Here is a tiny trained network, its code and every weight. The questions are about switching its units off for an input and a class, where a switched-off unit gives its printed mean instead of its output.

import numpy as np


def w(rows, s, z=0):
    codes = np.array(rows[::2]) - 128.0
    scale = np.full(codes.shape[1], s)
    scale[-1] = z or s
    return codes * scale


def f(y):
    return y / 2 * (1 + np.tanh(0.7978845608 * (y + 0.044715 * y**3)))


def log_softmax(a):
    a = a - a.max(-1, keepdims=True)
    return a - np.log(np.exp(a).sum(-1, keepdims=True))


def net(x, mask):
    res = np.array(x, float).reshape(1, 6) / 4 @ E
    y = f(res @ A[0][:, :-1].T + A[0][:, -1])
    res = res + np.where(mask, y, B[0][:, -1]) @ B[0][:, :-1]
    return log_softmax(res[-1] @ U[:, :-1].T + U[:, -1])


A, B = {}, {}
E = w([
[154,155,118,93,138,98,103],'x0',
[119,99,113,129,109,111,90],'x1',
[219,27,61,66,91,232,189],'x2',
[142,146,126,101,128,103,113],'x3',
[189,173,61,202,137,1,247],'x4',
[118,226,29,212,38,163,64],'x5',
],0.0076)
A[0] = w([
[204,92,57,161,138,57,204,89],'N0',
[143,41,211,114,208,39,153,109],'N1',
[127,65,186,11,110,145,141,156],'N2',
[130,157,138,211,110,87,116,63],'N3',
[123,192,55,128,88,209,95,7],'N4',
[81,122,127,82,157,137,145,106],'N5',
[187,175,112,144,47,190,92,232],'N6',
[158,97,37,84,136,187,163,252],'N7',
[73,235,39,174,100,81,152,81],'N8',
[109,179,117,167,140,114,83,32],'N9',
[153,134,105,118,124,125,164,74],'N10',
[107,159,114,134,93,117,149,93],'N11',
[71,192,100,68,154,207,70,222],'N12',
[123,197,135,179,64,73,122,76],'N13',
[166,112,198,204,111,86,124,27],'N14',
[117,142,83,95,125,131,151,97],'N15',
[24,173,245,155,163,69,80,197],'N16',
],0.011,0.0035)
B[0] = w([
[93,159,81,110,32,130,123,208],'N0',
[111,136,94,131,38,163,122,222],'N1',
[161,105,163,169,209,106,112,232],'N2',
[154,108,119,119,182,132,115,171],'N3',
[110,138,122,118,40,104,141,187],'N4',
[137,138,128,133,145,87,115,149],'N5',
[118,152,74,95,104,116,139,205],'N6',
[131,130,191,148,130,111,120,216],'N7',
[124,110,165,138,216,148,130,219],'N8',
[151,136,115,138,169,120,153,162],'N9',
[130,115,115,115,96,170,88,139],'N10',
[141,118,123,99,155,127,118,141],'N11',
[139,119,118,134,69,133,154,220],'N12',
[120,99,139,122,195,152,92,186],'N13',
[159,152,122,105,162,150,124,142],'N14',
[75,96,125,129,110,121,106,132],'N15',
[120,139,75,109,8,131,148,251],'N16',
],0.014,0.013)
U = w([
[127,122,147,125,62,130,109,221],'0',
[78,169,45,101,116,175,120,178],'1',
[152,104,180,154,252,144,84,11],'2',
],0.012,0.0011)

Each question gives the input, the list of numbers given to net, and the class t.
The units are the neurons (one row each of A and B). Each row of codes is followed by its name. A weight is (code - 128) times the scale printed after its matrix; where a second scale follows, it is the last column's (A, B and U).
mask holds one flag per neuron, in row order. A switched-off neuron (its flag False) gives its mean, the last column of its row in B, instead of its output. The means were averaged over made-up inputs and are rounded, as every weight is.
A unit's drop is (log p(t) with every unit on - log p(t) with that unit switched off) / (log p(t) with every unit on - log p(t) with every unit switched off).
The circuit of an input: a set's keep is (log p(t) with only the set's units on - log p(t) with every unit switched off) / (log p(t) with every unit on - log p(t) with every unit switched off). Starting from the 12 units with the biggest drops (on a tie, the unit counted first), units are removed one at a time, each time the one whose removal leaves the highest keep (on an exact tie, the one counted first), for as long as the keep stays at least 0.8.
circuit, biggest first: the units of the circuit, biggest drop first
k most important neurons: the k neurons with the biggest drops, biggest first
drop when u is switched off: that unit's drop, to one decimal
input [0,8,3,4,-6,-6], class 2: circuit, biggest first	[N2]
input [-1,-1,-1,7,5,-5], class 1: circuit, biggest first	[N7; N0]
input [4,3,-2,-5,3,-3], class 1: 4 most important neurons	[N7; N2; N12; N4]
input [-1,1,-5,3,3,-3], class 1: circuit, biggest first	[N7; N2]
input [6,7,5,-1,-3,8], class 0: 3 most important neurons	[N7; N4; N12]
input [2,-1,8,7,0,-7], class 2: 2 most important neurons	[N2; N16]
input [6,-5,6,5,-6,-1], class 2: 2 most important neurons	[N2; N16]
input [-5,1,0,-4,1,2], class 2: 2 most important neurons	[N16; N1]
input [1,3,-6,-5,7,-1], class 1: 2 most important neurons	[N16; N0]
input [6,-1,-3,1,3,-4], class 1: 2 most important neurons	[N7; N2]
input [4,-7,5,-2,-2,7], class 0: 4 most important neurons	[N7; N4; N0; N12]
input [1,0,7,-7,-2,3], class 0: drop when N7 is switched off	0.6
input [4,-1,-5,7,6,7], class 2: drop when N8 is switched off	0.4
input [-8,5,6,-1,-8,-8], class 2: circuit, biggest first	[N2]
input [4,1,8,2,-2,4], class 0: drop when N3 is switched off	0.0
input [-1,-3,-8,-1,6,7], class 2: drop when N8 is switched off	0.2
